Below are the code and all the weights of a small trained network. Each question names an input and a target symbol and asks about switching units off, where a switched-off unit gives its printed mean instead of its output.

import numpy as np


def w(rows, s, z=0):
    codes = np.array(rows[::2]) - 128.0
    scale = np.full(codes.shape[1], s)
    scale[-1] = z or s
    return codes * scale


def norm(h):
    return h / np.sqrt((h * h).mean(-1, keepdims=True) + 1e-5)


def f(y):
    return y / 2 * (1 + np.tanh(0.7978845608 * (y + 0.044715 * y**3)))


def softmax(a):
    e = np.exp(a - a.max(-1, keepdims=True))
    return e / e.sum(-1, keepdims=True)


def log_softmax(a):
    a = a - a.max(-1, keepdims=True)
    return a - np.log(np.exp(a).sum(-1, keepdims=True))


def net(x, mask):
    ids = ['γθπτφω'.index(c) for c in x.split()]
    T = len(ids)
    res = E[ids] + P[:T]
    r = norm(res)
    for j in range(3):
        rows = slice(2 * j, 2 * j + 2)
        q, k, v = (r @ M[0][rows].T for M in (Q, K, V))
        z = softmax(np.where(np.tri(T) > 0, q @ k.T / 2**0.5, -1e9)) @ v
        o = O[0][rows]
        res = res + np.where(mask[j], z, o[:, -1]) @ o[:, :-1]
    y = f(norm(res) @ A[0][:, :-1].T + A[0][:, -1])
    res = res + np.where(mask[3:15], y, B[0][:, -1]) @ B[0][:, :-1]
    return log_softmax(norm(res)[-1] @ U[:, :-1].T + U[:, -1])


Q, K, V, O, A, B = {}, {}, {}, {}, {}, {}
E = w([
[83,231,224,158,119,92,177],'γ',
[212,138,206,117,177,186,25],'θ',
[205,136,203,104,241,54,106],'π',
[185,134,153,154,254,48,92],'τ',
[222,148,123,52,231,173,173],'φ',
[165,3,109,52,81,76,124],'ω',
],0.0065)
P = w([
[208,106,178,255,154,87,160],'0',
[145,69,141,227,183,98,193],'1',
[151,79,142,187,163,116,172],'2',
[148,97,141,158,140,121,155],'3',
[147,114,155,139,126,130,142],'4',
[132,116,141,131,122,138,135],'5',
[118,134,133,123,118,138,128],'6',
[104,124,133,109,114,144,123],'7',
[93,130,118,95,118,149,107],'8',
[74,139,103,91,118,156,105],'9',
[52,144,103,84,121,161,93],'10',
[26,157,109,64,128,172,85],'11',
[29,176,112,83,137,176,79],'12',
],0.0046)
Q[0] = w([
[163,133,136,118,163,109,118],'head 0',
[128,160,159,156,128,150,57],'head 0',
[179,173,175,113,200,109,81],'head 1',
[84,169,61,201,25,246,224],'head 1',
[130,120,135,140,81,168,201],'head 2',
[117,115,81,132,51,140,122],'head 2',
],0.011)
K[0] = w([
[112,194,121,174,91,181,125],'head 0',
[90,160,92,111,198,129,92],'head 0',
[55,190,104,68,126,235,117],'head 1',
[223,129,158,210,177,49,162],'head 1',
[254,116,153,202,101,60,203],'head 2',
[115,39,148,188,76,92,164],'head 2',
],0.0075)
V[0] = w([
[210,178,160,156,207,107,95],'head 0',
[109,76,196,80,97,79,152],'head 0',
[254,100,123,108,146,217,167],'head 1',
[199,187,153,220,218,144,202],'head 1',
[190,116,174,196,129,152,119],'head 2',
[145,177,148,126,206,143,187],'head 2',
],0.0055)
O[0] = w([
[119,154,137,143,194,60,123,209],'head 0',
[154,251,134,109,142,140,144,211],'head 0',
[102,163,65,137,216,194,166,255],'head 1',
[74,143,68,51,139,104,91,81],'head 1',
[17,158,246,165,127,108,49,182],'head 2',
[57,100,4,210,158,64,201,171],'head 2',
],0.0048,0.0051)
A[0] = w([
[141,72,106,98,147,108,107,115],'neuron 0',
[66,89,78,175,133,59,178,7],'neuron 1',
[132,106,109,116,106,94,187,69],'neuron 2',
[66,187,154,158,124,72,157,251],'neuron 3',
[134,139,159,114,147,94,114,171],'neuron 4',
[156,155,120,51,2,245,102,27],'neuron 5',
[105,163,115,131,143,94,35,152],'neuron 6',
[157,122,172,90,119,155,172,118],'neuron 7',
[138,119,121,113,143,168,197,175],'neuron 8',
[126,157,19,61,132,150,179,96],'neuron 9',
[157,110,84,184,182,136,149,151],'neuron 10',
[112,154,150,114,172,164,108,146],'neuron 11',
],0.0093,0.0021)
B[0] = w([
[131,166,112,163,127,123,158,163],'neuron 0',
[202,174,159,128,44,200,89,186],'neuron 1',
[89,128,148,154,226,126,160,136],'neuron 2',
[225,102,80,90,1,185,150,223],'neuron 3',
[85,99,103,173,114,153,175,182],'neuron 4',
[228,113,76,65,67,200,144,254],'neuron 5',
[63,131,98,54,119,203,155,176],'neuron 6',
[118,149,59,117,108,156,119,233],'neuron 7',
[70,153,59,110,96,103,116,199],'neuron 8',
[95,50,80,174,134,49,231,198],'neuron 9',
[102,70,218,148,128,79,123,222],'neuron 10',
[89,125,163,166,97,160,92,185],'neuron 11',
],0.0058,0.0049)
U = w([
[152,210,193,30,173,67,132,38],'γ',
[78,85,50,139,199,104,205,161],'θ',
[106,121,99,141,93,61,10,96],'π',
[52,123,197,88,202,253,96,129],'τ',
[189,77,233,206,123,143,156,118],'φ',
[170,131,80,69,26,203,163,246],'ω',
],0.0055,0.0014)

Each question gives the input, a string of symbols that net reads in full, and the target symbol t.
The units are the heads (2 rows each of Q, K, V and O) and the neurons (one row each of A and B). Each row of codes is followed by its name. A weight is (code - 128) times the scale printed after its matrix; where a second scale follows, it is the last column's (O, A, B and U).
mask holds one flag per unit, heads first, then neurons. A switched-off unit (its flag False) gives its mean, the last column of its rows in O or B, instead of its output. The means were averaged over made-up inputs and are rounded, as every weight is.
A unit's drop is (log p(t) with every unit on - log p(t) with that unit switched off) / (log p(t) with every unit on - log p(t) with every unit switched off).
most important unit: the unit with the biggest drop
k most important neurons: the k neurons with the biggest drops, biggest first
heads that matter: for each layer, one digit per head in row order, 1 if its drop is at least 0.15 and else 0, layers parted by /
drop of u: that unit's drop, to one decimal
input φ φ ω π τ, target φ: heads that matter => 001
input φ φ ω ω φ φ ω ω γ ω γ τ, target ω: most important unit => head 1
input φ γ γ ω, target φ: heads that matter => 000
input ω π ω φ γ τ ω π, target φ: heads that matter => 000
input π ω θ ω, target θ: 3 most important neurons => (neuron 3; neuron 5; neuron 1)
input τ τ τ, target π: 2 most important neurons => (neuron 5; neuron 1)
input π φ θ, target τ: heads that matter => 010
input τ ω ω τ φ θ, target τ: heads that matter => 000
input ω ω ω θ τ π, target τ: heads that matter => 011
input φ ω π τ ω ω γ φ θ τ, target τ: 3 most important neurons => (neuron 6; neuron 5; neuron 9)
input φ φ ω φ φ ω π ω ω π ω ω τ, target φ: heads that matter => 010
input ω φ τ φ ω τ ω ω τ γ π, target ω: 2 most important neurons => (neuron 3; neuron 6)
input φ ω φ φ θ φ ω, target θ: heads that matter => 001
input φ ω θ π, target τ: 2 most important neurons => (neuron 6; neuron 9)
input ω ω ω ω π ω ω ω ω ω ω φ, target θ: most important unit => neuron 9
input ω γ τ, target ω: 3 most important neurons => (neuron 3; neuron 6; neuron 1)
input θ ω γ ω ω ω ω ω θ φ φ π, target θ: drop of head 1 => 0.1
input φ φ τ φ φ φ ω, target φ: drop of neuron 9 => 0.0
input ω ω ω τ ω θ τ, target τ: drop of neuron 5 => 0.2
